Each row has a name. Each piece below is followed by the name of the row it came from, unless a question asks for something else. Each question is about the rows just above it.

(77): [135 177  96 164 101 107 155]
(6): [135 177 102 164 101 107 155]
(90): [135 177 102 164 101 107 108]
The row with [135 177 102 164 101 107 155] is
(6)
Right after [96] comes
[164]
[135 177 102 164 101 107 108]
(90)

(109): [124 123 113 121 128  97 119 124 143 128 133 130 121 134 138 110 103 101
 125 125 119 124 138 116 123 132]
(34): [124 131 141 138 153 168 137  91  99 119 126 145 161  84 105 157 168 173
 105  87 135  80 117 138 130 118]
(129): [126 125 113 120 128 120 120 135 159 128 102 131  95 150 138 109 123 128
 127 131 121 133 137 114 118 119]
After [113 120 128], its row goes on with
[120 120 135 159 128 102 131  95 150 138 109 123 128 127 131 121 133 137
 114 118 119]
Which row holds this, read backwards? [150  95 131 102 128 159 135 120]
(129)

(18): [118 131 130 118 121 133 124 133]
(89): [123 106 121 134 121 134 124 133]
(177): [132 150 124 126 137 129 135 101]
(121): [116 129 118 130 120 128 115 130]
(24): [130 116 116 132 141 129 119 151]
(43): [120 119 121 169 126 132 118 109]
(53): [127 108 124 108 143 129 115 133]
(4): [156  99 133 113 129 118 125 131]
(52): [112  78 128 130 120 128 119 152]
Which row holds this, read backwards? [129 141]
(24)
Go on from [131 130 118] to the end of its row.
[121 133 124 133]
After [108 143], its row goes on with
[129 115 133]
Which row holds this, read backwards? [118 129 113]
(4)
Which row holds this, read backwards? [133 124 133]
(18)
What comes right after [125] in the named rows?
[131]
Go on from [106 121 134] to the end of its row.
[121 134 124 133]

(179): [ 98 130 136 182 138 127 112 121]
(98): [118 138 144 124 175 128 103 118]
(88): [123 116 147 148 136 131 154 136]
(7): [143 103 148 148 136 132 154 134]
(32): [123 129 146 133 147 142 117 129]
(171): [ 97 124 181  86 136 131 154 122]
(79): [103 186 117 124 119 122 139 139]
(99): [ 97 126 181  86 116 137 122 122]
The row with [ 97 126 181  86 116 137 122 122] is
(99)
What comes right after [146] in the named rows?
[133]
What comes right after [126] in the named rows?
[181]
After [148 136 131 154], its row goes on with
[136]
What comes right after [133] in the named rows?
[147]
After [136 132 154], its row goes on with
[134]
What comes right after [130] in the named rows?
[136]

(81): [127 133 133 128]
(96): [119 111 118 128]
(27): [127 132 111 142]
The rest of the row after [127 133]:
[133 128]
Which row holds [118 111] read backwards?
(96)
[118 111 119] is which row, read backwards?
(96)
[119 111 118 128]
(96)
[133 127] is which row, read backwards?
(81)

(11): [141 135 152 164 125 117 138 111 126 140]
(75): [129 139 154 163 137 137 139 139 128 139]
(36): [156 101 104 114  90  83  97 118 114 149]
(101): [156 101 141 114 137  83  97 104 146  94]
(132): [109 137 117 105 172 181 158 165 120 167]
What comes right after [165] in the named rows?
[120]
Right after [138] comes
[111]
Right after [129] comes
[139]

(143): [122 124 140 123 131 120]
(37): [157 118 104 131 134 123]
(61): [112 160 134 135 147 112]
(55): [104 123 153 112 120 134]
(108): [137 140 119 175 128 126]
[123 134 131 104 118] is which row, read backwards?
(37)
The rest of the row after [140 119]:
[175 128 126]

(54): [ 86  79 107 138  88]
(57): [ 89 118  80  94  85]
(60): [ 87  79 107  94 144]
What comes right after [80] in the named rows?
[94]
Right after [138] comes
[88]
Go on from [80 94] to the end of its row.
[85]
Go on from [ 87  79 107] to the end of its row.
[ 94 144]
[138 107  79  86] is which row, read backwards?
(54)
Right after [86] comes
[79]
Which row holds [ 94 107  79] read backwards?
(60)

(107): [124 103 138 123]
(38): [122 105 158 119]
(16): [115  72 133 113]
The entry that follows [72]:
[133]
Which row holds [103 124] read backwards?
(107)
Which row holds this, read backwards? [123 138 103]
(107)

(58): [146 141 151  70 121 101 110 101 144 142 145]
(175): [140 127 150  92 140 142 117 116 149 159 139]
(136): [110 124 141 102 110 141 122 128 161 146 129]
(22): [ 89 132 133 114  89 154 119 122 151 105 148]
(165): [132 138 128 124 132 118 132 101 144 141 145]
(151): [121 157 127 164 121 102 101 127 133 150 109]
(93): [132 138 127 124 132 141 122 128 161 146 129]
(20): [121 131 127 164 121 102 101 127 133 150 109]
The rest of the row after [ 92 140]:
[142 117 116 149 159 139]
[132 138 128 124 132 118 132 101 144 141 145]
(165)
The rest of the row after [132 138 128 124 132]:
[118 132 101 144 141 145]
Right after [117] comes
[116]

(147): [ 91 140 143 169 177 153 154 125]
(106): [ 91 140  90 169 178 154 115 128]
(115): [167 131 112 112 152 153 135 131]
(49): [116 106 121 100 152 153 135 129]
(145): [ 91 139 143 169 156 153 154 125]
(69): [167 131 112 112  89 104 105 129]
What comes right after [139] in the named rows?
[143]
Where do [116 106 121 100 152 153 135 129] appear?
(49)
[ 91 140  90 169 178 154 115 128] is in which row?
(106)
Right after [177] comes
[153]
The entry that follows [106]:
[121]
The entry that follows [89]:
[104]
[ 91 139 143 169 156 153 154 125]
(145)

(8): [135  91 146 136 121 125 130 127 129 127 142 139 129 124 130 125 125 129
 143 149 125 126 125 153  91 144]
(3): [145 139 113 135 117 101 103 131 133 137 121 130 146 137 146 138 138 139
 148 114 128 106 137 101 150 139]
(21): [107 125 133 109 154 175 103 130 133 137 121 130 146 126 123 142 151 138
  97 129 145 183 149 117  93 124]
The rest of the row after [103 131 133 137 121]:
[130 146 137 146 138 138 139 148 114 128 106 137 101 150 139]
What comes right after [148] in the named rows?
[114]
[145 139 113 135 117 101 103 131 133 137 121 130 146 137 146 138 138 139
 148 114 128 106 137 101 150 139]
(3)
Right after [128] comes
[106]

(82): [125 131 114 123  97]
(166): [133 117 126  82 132]
(191): [141 120 123 145 115]
(117): [160 128 165 109 146]
(160): [ 71 117 111 118 108]
(149): [133 127 140 145  80]
(194): [139 147 172 108 159]
(139): [141 121 113 150 155]
(13): [119 116 105  99 155]
(148): [102 121 179 128 114]
(48): [156 133  99 113 142]
(189): [169 126 103 167  90]
After [141 121], its row goes on with
[113 150 155]
Which row holds this, read backwards? [108 118 111]
(160)

(174): [177 117 145 129 119 172 122 178 134 116 119 115 152 147 185 125 133]
(84): [138 112 166 174 145 138 118 116 189  96 125 134 106 113 133 175 141]
(116): [ 84 117 127 135 117  81 136 111 133 114 130 144 142 129  76 130 116]
(83): [ 84 161 127 135 117  81 136 111 133 114 130 144 142 129  76 130 116]
(180): [ 97 135 139 143  99  97 137 113 148 145 148  93 147 137 102 142 107]
(156): [164 100 113 115 139 164 108 143 111 135 105 121  80  89 154 113 144]
(51): [127 137 105 107 117  82 124 151 110 143 118 127 130 121 130 112 101]
(161): [151 122 115 106 143 155 109 135 109 124  92 153  83  80 147 106 136]
(26): [116 116 115 162 112 145 125 157 159  96 119 130 166 146 149 141 113]
Which row holds this, read backwards? [115 119 116]
(174)
Which row holds this, read backwards? [139 115]
(156)
After [134 106 113], its row goes on with
[133 175 141]

(104): [170 127  94 155 173  86 140 106]
(91): [174  85 103 144  74 135  78  95]
(74): [148 117 178 144  73 149  90 107]
(63): [174 108 103 144  73 135  78  96]
[ 78 135  74 144 103] is which row, read backwards?
(91)
[135  74 144 103  85] is which row, read backwards?
(91)
After [170 127  94 155 173], its row goes on with
[ 86 140 106]
Right after [86] comes
[140]
Go on from [144  74] to the end of its row.
[135  78  95]
Right after [90] comes
[107]
After [103 144  74], its row goes on with
[135  78  95]

(9): [ 97 127 103 128 106 147 127 109 153 128 125 133 155 106 102 152 149 148
 123 155 100 140 145 150 128  99 141 106 152 119 149 123 149 148 102 149
 119 101 129]
(95): [131  88 135  89 153 145  87 139 152  88  86 143 125 146 138 132 121 121
 126 138 129 117 146 148  83 128 118 148 150 149 125 104 152 141 132 140
  88 149 124]
(152): [176 133 169 132 148 129 130 166 136 132 130 120 109 155 175 133 121 121
 126 132 171 104 141 134 131 171 114 155 136 126 113 123 120 121 173 129
 133 135 120]
(86): [102 124  97 127 106 151 126 100 165 127 128 118 129  98  95 161 132 130
 131 155 100 140 145 150 128  99 141 106 152 119 149 123 149 148 102 149
 128 152 144]
(141): [176 133 169 132 148 129 130 166 136 132 130 120 109 155 175 133 121 121
 126 132 171 104 141 134 131 171 113 155 136 126 113 123 120 121 143 125
 125 126 127]
(12): [102 124  97 127 106 151 126 100 165 127 128 118 129  98  95 161 132 130
 131 158 102 128 146 155 130 101 130 148 150 148 125 127 122 125  97 156
 126 163 128]
The rest of the row after [148 150 149 125]:
[104 152 141 132 140  88 149 124]
[176 133 169 132 148 129 130 166 136 132 130 120 109 155 175 133 121 121
 126 132 171 104 141 134 131 171 113 155 136 126 113 123 120 121 143 125
 125 126 127]
(141)
The rest of the row after [153 145  87 139 152]:
[ 88  86 143 125 146 138 132 121 121 126 138 129 117 146 148  83 128 118
 148 150 149 125 104 152 141 132 140  88 149 124]
Go on from [114 155] to the end of its row.
[136 126 113 123 120 121 173 129 133 135 120]
After [117 146 148  83 128], its row goes on with
[118 148 150 149 125 104 152 141 132 140  88 149 124]
The rest of the row after [139 152]:
[ 88  86 143 125 146 138 132 121 121 126 138 129 117 146 148  83 128 118
 148 150 149 125 104 152 141 132 140  88 149 124]

(31): [142  73  83  90]
(23): [102 166 153 148]
(119): [ 72  73 162  87]
(5): [112 100 162 109]
(87): [168  73 101  90]
(113): [153 114  88  87]
The entry that follows [102]:
[166]
[112 100 162 109]
(5)
The entry that follows [83]:
[90]
What comes right after [142] in the named rows?
[73]
[153 114  88  87]
(113)

(65): [ 97 130 124 144 127 122 169  79 129 123 119 130 127 133 111 135 151 126
 127]
(78): [107 138 139 147 121 116  97 100 117 126 117 140 134 133 123 129 127 107
 134]
(28): [114 135 140 153 113 113 113  91 115 116 112 141 151 136 109 147 166 116
 123]
(100): [152 126 127 147 125 121 119  89 129 127 122 130 137 132 113 136 152 125
 132]
(144): [113 113  91 115 116 112 141 152 136 109 144 111 145 125 131 118 116 144
 112]
(118): [107 138 139 147 121 116  97 100 117 126 117 140 134 134 111 129 166 115
 137]
(62): [112 114 114 141 145 145 149  96 145 145 152 110 144 119 116 114 159 146
 114]
Which row holds this, read backwards? [159 114 116]
(62)
Go on from [166 116] to the end of its row.
[123]
Which row holds this, read backwards? [109 136 151 141 112 116 115  91 113 113]
(28)
Right after [124] comes
[144]
[127 126 151] is which row, read backwards?
(65)
Go on from [133 111] to the end of its row.
[135 151 126 127]
[ 79 169 122 127] is which row, read backwards?
(65)

